Each row has a name. Each piece below is followed by the name of the row it came from, unless a question asks for something else. Each question is about the rows just above it. Places in a row count from 0.

Columns, left to right: seguz Ramo lipu pive
[ 47 -36 -18 -80] -> U
[32 35 38 31] -> C
[ 27 -12  44 -59] -> M
[  96 -100  -89   21] -> Q
[-58 -65   8 -15] -> N
[-20  37 -69 -24] -> F
[ 36 -14  41  97] -> S
[103  58   2 -78] -> Z
[ 48 -36 -18  47] -> H
[ 36  68  -9 -71] -> G
[ 65  30 -18  49] -> L
Shared by L and H:
[-18]
Where does [-12  44 -59] start? Give its row and place.
M, 1
Which column holds [ 97 -78  47 -71  49] top down?
pive
Count the entries of [-58 -65]:
2

Columns, left to right: gonu nol vafez Radi sudu
[ 39   8 -61  24 -80] : pap
[-26 -61  29 -56  66] : zil
[ 59  74 -89  53 -80] : kot
[ 77  99 -79  89 -88] : mem
Where does [59 74] start? Give its row and place.
kot, 0
Where does [ 39   8 -61  24] start? Give its row and place.
pap, 0
Count the entries of [-26 -61  29 -56]:
4
Which value is in both kot and pap?
[-80]
[-61  29 -89] is in which column, read top down?
vafez
How many entries does [ 77  99 -79  89 -88] have?
5

Columns, left to right: sus gafe zes mav Boza pab
[-107  -52   46  -32  -50   50] = kud
[-93   3  44 -50 -36  11] = Ramid
[-108  -50   49  -35  -50   50] = karo
[-99  -9  51 -56 -31  23] = tor
[-42  56 -44 -38 -34  15] = faro
[-108  -39   56  -44  -41   45] = lasa
[-107  -54   43  -29  -50   49] = ter
[-108  -39   56  -53  -37   11] = gopa
[-94   3  47 -46 -34  12] = lekez
[-52   3 -50  -9  56 -39] is in which column, read top down?
gafe
Which column holds [ 49  51 -44  56  43] top down?
zes
Which column holds [-50 -31 -34 -41 -50 -37] top down?
Boza
Row and place where [-39  56 -44] starts:
lasa, 1
[-52   3 -50  -9  56 -39 -54] is in which column, read top down?
gafe
Which column holds this, read top down? [11 50 23 15 45 49 11 12]
pab

Columns, left to right: luf rulor rikob gati falel
[-36 -40  33 -38  37] -> zipe
[-30 -36  53 -37  34] -> laz
[ 32  28 -35  26 -29] -> tafo
[ -92 -103   93  -96  101] -> Futob
[ 29  54 -26  32 -32] -> Muzod
[ 14  20 -13  19 -20] -> Teve
[ 46  54 -42  53 -53] -> Zosir
[-77 -85  80 -79  86] -> rup
Which column holds [-30  32 -92  29  14  46] top down?
luf
Which column holds this, read top down? [ 29  14  46 -77]
luf
Which column holds [ -36   28 -103   54   20] top down?
rulor
[101 -32 -20 -53  86] is in which column, read top down?
falel
How many entries does [ 14  20 -13  19] have?
4
Shared by Zosir and Muzod:
[54]

Columns, left to right: nisu lis zevoz Lom zokot Vinef vit ditut
[-21   9  39   6  33  70  -2  16]  vifa
[ 19   6  59  -4  -1 -81 -10  28]  zasol
[ 51   8 -60  -9 -24 -37   2   9]  Zun
[ -3 -23 -57  15   0  13   8  15]  zuv
[-31   6  13 -11  19  32  -5  17]  Bol
[-31   6  13 -11  33  32  -5  17]  vug
[-25 -21  10 -24  24 -50  16 -18]  kagu
[ 20   1 -69 -23  41  12  -4  14]  dotid
[ -3 -23 -57  15   0 -11  13   4]  fabe
Which column holds this, read top down? [-37  13  32  32]
Vinef
How many entries does [-31   6  13 -11  33  32] have?
6
Which column holds [ -3 -31] top down?
nisu
How many entries does [-21   9  39   6] have?
4
Count the entries of [ 51   8 -60  -9 -24 -37   2   9]:
8
Which column holds this, read top down? [ 10 -69]
zevoz

Columns, left to right: zomu madum futu Zunal baru
[-73 -19   8   0 -23] : kal
[ 53 -42  47  -1  62] : Lek
[ 16  64 -49  -9 -31] : Bar
[-102  -39   24    6   -6] : Regep
[ 25 -45  46   1  51] : tugan
[109  69 -32 -16 -23] : Bobe
Where does [24  6] start? Give its row and place.
Regep, 2
Which column holds this, read top down? [ 0 -1]
Zunal
Row and place where [46  1 51] starts:
tugan, 2
Where does [-19   8   0] start? Give its row and place.
kal, 1
[ 24  46 -32] is in which column, read top down?
futu

Columns, left to right: Ruz nuno fepo Zot Taki kenan Bev Mov dit patod
[ 102 -104 -104  107 -108 -109 -104   58 -107   -3] = dalat
[ 105  113 -107  111 -111 -113 -107   60 -111   -2] = kof
[110 106 -60 109 104 105  99 -57 103   3] = Tel
[-111  111 -104  108 -110 -110 -105   58 -108   -3] = fep
[-104 -111  106 -110  110  111  106  -60  109    3] = Lub
[-100 -108  102 -106  106  108  103  -56  106    3] = megel
[-103 -111  105 -109  109  111  106  -58  109    2] = Mipo
[ 103  111 -105  109 -109 -111 -105   59 -109   -3] = pupo
[-105 -113  107 -111  112  113  107  -60  111    3] = vuvod
[-101 -108  103 -107  107  108  102  -58  106 -105] = Bas
Shared by Lub and dalat:
[-104]
Shared by Mipo and megel:
[106]
Row and place where [111 106 -60 109] starts:
Lub, 5

Columns, left to right: sozu Dabe Sov zufo
[ 95 -86  94 -83]  vodi
[-75 -89 -88 -83]  Zegog
[ 77 -87  95 -88]  zofat
Which value is in both zofat and Zegog?
[-88]
Shared by vodi and Zegog:
[-83]
How many entries does [ 77 -87] have?
2
The one value in vodi and zofat:
[95]
Count the entries of [95]:
1

Columns, left to right: met kod liva pepun kepup Takag vur movi
[-79  76 -76 -79  81 -78 -64 -82] : peb
[-70  80 -76 -75 -70 -71 -70  70] : Zazep
[-71  80 -76 -75  81 -71 -70 -71] : visi
[-71 -71 -76 -75  81  74  81  72] : Buto
[ 73 -75  80  75 -78  68  61  72] : Lidak
The one value in peb and Zazep:
[-76]
Number of entries in [-79]:
1
[ 81 -70] is in which column, read top down?
kepup
The row with [-70  80 -76 -75 -70 -71 -70  70] is
Zazep
The one value in Lidak and peb:
[-78]

Columns, left to right: laso bep berid mal
[-82 -56 -23 -30]  molak
[-56 -27  -3  21]  muve
[-76   3  -3  21]  Fuzat
[-76   3  42  -4]  Las
[-82 -56 -23  34]  Bepo
asked: [-82 -56 -23 -30]
molak
Which column holds [-76 -82] top down?
laso

Columns, left to right: nolif mer pafus Laza Tise Kibuk bato
[-82   9 -24 -11  55  13   5] : lod
[-8  9 22  1  9 -5 29] : lutig
[60 80 -6 12 20  8  5] : dazor
The one value in lutig and lod:
[9]
How many entries does [-82   9] have?
2

Columns, left to right: beb pefe Fomiv Bib Luzat Vel nove muriv
[ 112  108 -106  106  104 -111  101   69] = Sosag
[ -79  -66   -1  -86 -100   -3 -101  -98] = Maz
[ 112  108 -106  106  104 -111  103   70] = Dabin
asked: [ 112  108 -106  106  104 -111  103   70]
Dabin
[112 -79] is in which column, read top down?
beb
How many entries does [ -79  -66   -1  -86 -100   -3 -101] have?
7
Which column holds [-98  70] top down?
muriv

Columns, left to right: Geno beg nube lomo
[-106   42  -84   31] : bero
[-30  78  24 -66] : beber
[-40 -29 -73 -18] : Kisot
[-66 -21  -1  32] : sadum
[-110   44  -45   -2] : puse
Number of entries in [-30  78  24]:
3
Number of entries in [-106   42  -84   31]:
4
Count the entries of [-30]:
1
[-40 -29] begins in row and place
Kisot, 0
Number of entries in [-40 -29]:
2
Which column holds this, read top down? [-66 -18  32]
lomo

Columns, left to right: Zemo pabuv Verek Zos tofi tik Bomad siseb vot pugal
[ -6 -29 -21 -21   7  23  36 -46  32 -91] = lol
[  85   90  -77   99  -93  -96  -91   72 -102  -13] = donez
[ 40  37 -60  32 -47 -40 -29  18 -34 -88] = Favi
[ 55  76 -63  61 -73 -80 -70  53 -71 -44] = dovu
How many entries does [ 40  37 -60] have?
3
How many entries does [ 85  90 -77] have?
3
Count the entries of [ 40  37 -60  32 -47 -40 -29  18 -34]:
9

Columns, left to right: Saka tuz toker muvo
[-78  40 -68  99]  siduf
[ 40 -31  73 -95]  tubi
[ 64 -30  68 -90]  bif
[-75  37 -70  98]  rutim
[ 60  41  70 -88]  subu
[ 65 -33  61 -88]  vepo
[ 59 -24  73 -87]  kelig
[ 64 -28  75 -93]  kefeg
[-77  40 -69  99]  Rilu
Count the entries of [ 64 -28]:
2
How many entries does [ 64 -28  75] have?
3
Which column holds this, read top down? [ 37  41 -33 -24]
tuz
The one value in siduf and tubi:
[40]

Columns, left to right: Guke Zomid Dorum kug
[-21  20 -18  19] = zipi
[ 46 -45  44 -47] = Nabi
[  7 -11   6  -8] = Tibof
[ 15 -14  13 -15] = tanu
[ 7 -8  8 -7] = noka
[ 20 -17  19 -19] = Sal
[-84  79 -80  85] = Fivo
[-16  20 -15  18] = Dad
[-1 -2  1  0] = furev
[-31  29 -29  30] = gipuz
[ 14 -13  13 -15] = nalol
Row and place where [ 46 -45  44] starts:
Nabi, 0
Which column holds this, read top down? [ 6 13]
Dorum
Number of entries in [46]:
1
Number of entries in [-21  20]:
2
[-14  -8 -17  79] is in which column, read top down?
Zomid

